Here is a tiny trained network, its code and every weight. The questions are about switching its units off for an input and a target symbol, where a switched-off unit gives its printed mean instead of its output.

import numpy as np


def w(rows, s, z=0):
    codes = np.array(rows[::2]) - 128.0
    scale = np.full(codes.shape[1], s)
    scale[-1] = z or s
    return codes * scale


def f(y):
    return y / 2 * (1 + np.tanh(0.7978845608 * (y + 0.044715 * y**3)))


def softmax(a):
    e = np.exp(a - a.max(-1, keepdims=True))
    return e / e.sum(-1, keepdims=True)


def log_softmax(a):
    a = a - a.max(-1, keepdims=True)
    return a - np.log(np.exp(a).sum(-1, keepdims=True))


def net(x, mask):
    ids = ['γεζθλμξπσφω'.index(c) for c in x.split()]
    T = len(ids)
    res = E[ids] + P[:T]
    r = res
    for j in range(2):
        rows = slice(4 * j, 4 * j + 4)
        q, k, v = (r @ M[0][rows].T for M in (Q, K, V))
        z = softmax(np.where(np.tri(T) > 0, q @ k.T / 4**0.5, -1e9)) @ v
        o = O[0][rows]
        res = res + np.where(mask[j], z, o[:, -1]) @ o[:, :-1]
    y = f(res @ A[0][:, :-1].T + A[0][:, -1])
    res = res + np.where(mask[2:6], y, B[0][:, -1]) @ B[0][:, :-1]
    return log_softmax(res[-1] @ U[:, :-1].T + U[:, -1])


Q, K, V, O, A, B = {}, {}, {}, {}, {}, {}
E = w([
[62,178,197],'γ',
[159,165,132],'ε',
[151,215,251],'ζ',
[159,165,128],'θ',
[37,54,148],'λ',
[160,168,129],'μ',
[179,242,133],'ξ',
[195,75,140],'π',
[94,190,89],'σ',
[93,148,76],'φ',
[190,101,135],'ω',
],0.021)
P = w([
[254,35,65],'0',
[187,25,41],'1',
[148,20,51],'2',
[117,24,63],'3',
[98,30,69],'4',
[87,23,71],'5',
[67,26,68],'6',
[44,73,76],'7',
[84,16,86],'8',
],0.0046)
Q[0] = w([
[99,120,68],'h0',
[156,159,157],'h0',
[69,151,102],'h0',
[117,139,173],'h0',
[136,140,99],'h1',
[130,133,250],'h1',
[157,169,112],'h1',
[127,99,79],'h1',
],0.022)
K[0] = w([
[142,82,84],'h0',
[111,149,127],'h0',
[154,86,135],'h0',
[136,145,155],'h0',
[85,167,113],'h1',
[254,103,123],'h1',
[125,178,106],'h1',
[40,128,156],'h1',
],0.018)
V[0] = w([
[76,166,121],'h0',
[220,76,111],'h0',
[141,65,167],'h0',
[128,249,147],'h0',
[97,144,168],'h1',
[71,125,129],'h1',
[137,84,46],'h1',
[118,176,23],'h1',
],0.013)
O[0] = w([
[117,121,62,93],'h0',
[200,58,174,207],'h0',
[130,85,212,104],'h0',
[145,254,105,157],'h0',
[117,180,131,119],'h1',
[110,94,87,175],'h1',
[141,30,116,191],'h1',
[171,118,81,254],'h1',
],0.0097,0.0024)
A[0] = w([
[240,255,145,213],'n0',
[202,157,91,33],'n1',
[68,86,225,249],'n2',
[40,127,204,2],'n3',
],0.0094,0.0034)
B[0] = w([
[143,62,171,253],'n0',
[192,197,127,165],'n1',
[56,240,99,193],'n2',
[231,83,1,154],'n3',
],0.0086,0.015)
U = w([
[64,206,96,214],'γ',
[158,83,107,122],'ε',
[120,138,170,122],'ζ',
[160,84,108,123],'θ',
[58,59,93,164],'λ',
[165,83,109,125],'μ',
[201,180,72,2],'ξ',
[96,41,148,171],'π',
[182,168,4,4],'σ',
[171,79,27,131],'φ',
[110,44,131,172],'ω',
],0.011,0.0094)

Each question gives the input, a string of symbols that net reads in full, and the target symbol t.
The units are the heads (4 rows each of Q, K, V and O) and the neurons (one row each of A and B). Each row of codes is followed by its name. A weight is (code - 128) times the scale printed after its matrix; where a second scale follows, it is the last column's (O, A, B and U).
mask holds one flag per unit, heads first, then neurons. A switched-off unit (its flag False) gives its mean, the last column of its rows in O or B, instead of its output. The means were averaged over made-up inputs and are rounded, as every weight is.
A unit's drop is (log p(t) with every unit on - log p(t) with that unit switched off) / (log p(t) with every unit on - log p(t) with every unit switched off).
The circuit of an input: a set's keep is (log p(t) with only the set's units on - log p(t) with every unit switched off) / (log p(t) with every unit on - log p(t) with every unit switched off). Starting from all 6 units, units are removed one at a time, each time the one whose removal leaves the highest keep (on an exact tie, the one counted first), for as long as the keep stays at least 0.8.
circuit, biggest first: the units of the circuit, biggest drop first
unit that matters most: the unit with the biggest drop
k most important neurons: the k neurons with the biggest drops, biggest first
which heads matter: for each layer, one digit per head in row order, 1 if its drop is at least 0.15 and else 0, layers parted by /
drop when u is switched off: that unit's drop, to one decimal
input ξ φ μ ε φ ζ σ, target σ: unit that matters most -> h1
input σ ξ ε, target ξ: 2 most important neurons -> (n1 n3)
input φ π ω ω ξ σ, target π: which heads matter -> 10
input λ φ λ, target λ: 2 most important neurons -> (n2 n3)
input ε σ φ ε λ σ, target λ: circuit, biggest first -> (h0 h1)
input σ φ ζ ξ, target ξ: which heads matter -> 11
input φ φ θ, target φ: 2 most important neurons -> (n2 n0)
input μ γ γ ε π φ μ γ μ, target γ: which heads matter -> 11
input θ γ μ φ γ φ λ φ, target λ: which heads matter -> 10
input ζ φ π φ, target π: which heads matter -> 10
input θ ω φ σ φ ω, target φ: circuit, biggest first -> (h1 h0)
input φ φ φ θ, target φ: which heads matter -> 11
input λ γ γ, target γ: 2 most important neurons -> (n0 n2)
input γ θ ζ μ, target ζ: 3 most important neurons -> (n0 n2 n3)
input φ ζ σ λ μ π π θ γ, target γ: circuit, biggest first -> (n0)
input ω φ φ μ, target φ: 2 most important neurons -> (n0 n2)
input θ γ θ ε φ, target γ: 2 most important neurons -> (n0 n3)
input σ φ μ φ π, target φ: circuit, biggest first -> (h0 h1)
input θ θ ξ μ ε φ, target φ: 2 most important neurons -> (n0 n2)
input φ φ ε, target φ: unit that matters most -> h1
input φ ω σ μ μ ε φ, target ω: drop when h0 is switched off -> 1.1
input π φ ξ μ φ, target π: drop when h0 is switched off -> 1.2
input ε φ θ σ, target σ: drop when n0 is switched off -> 1.0
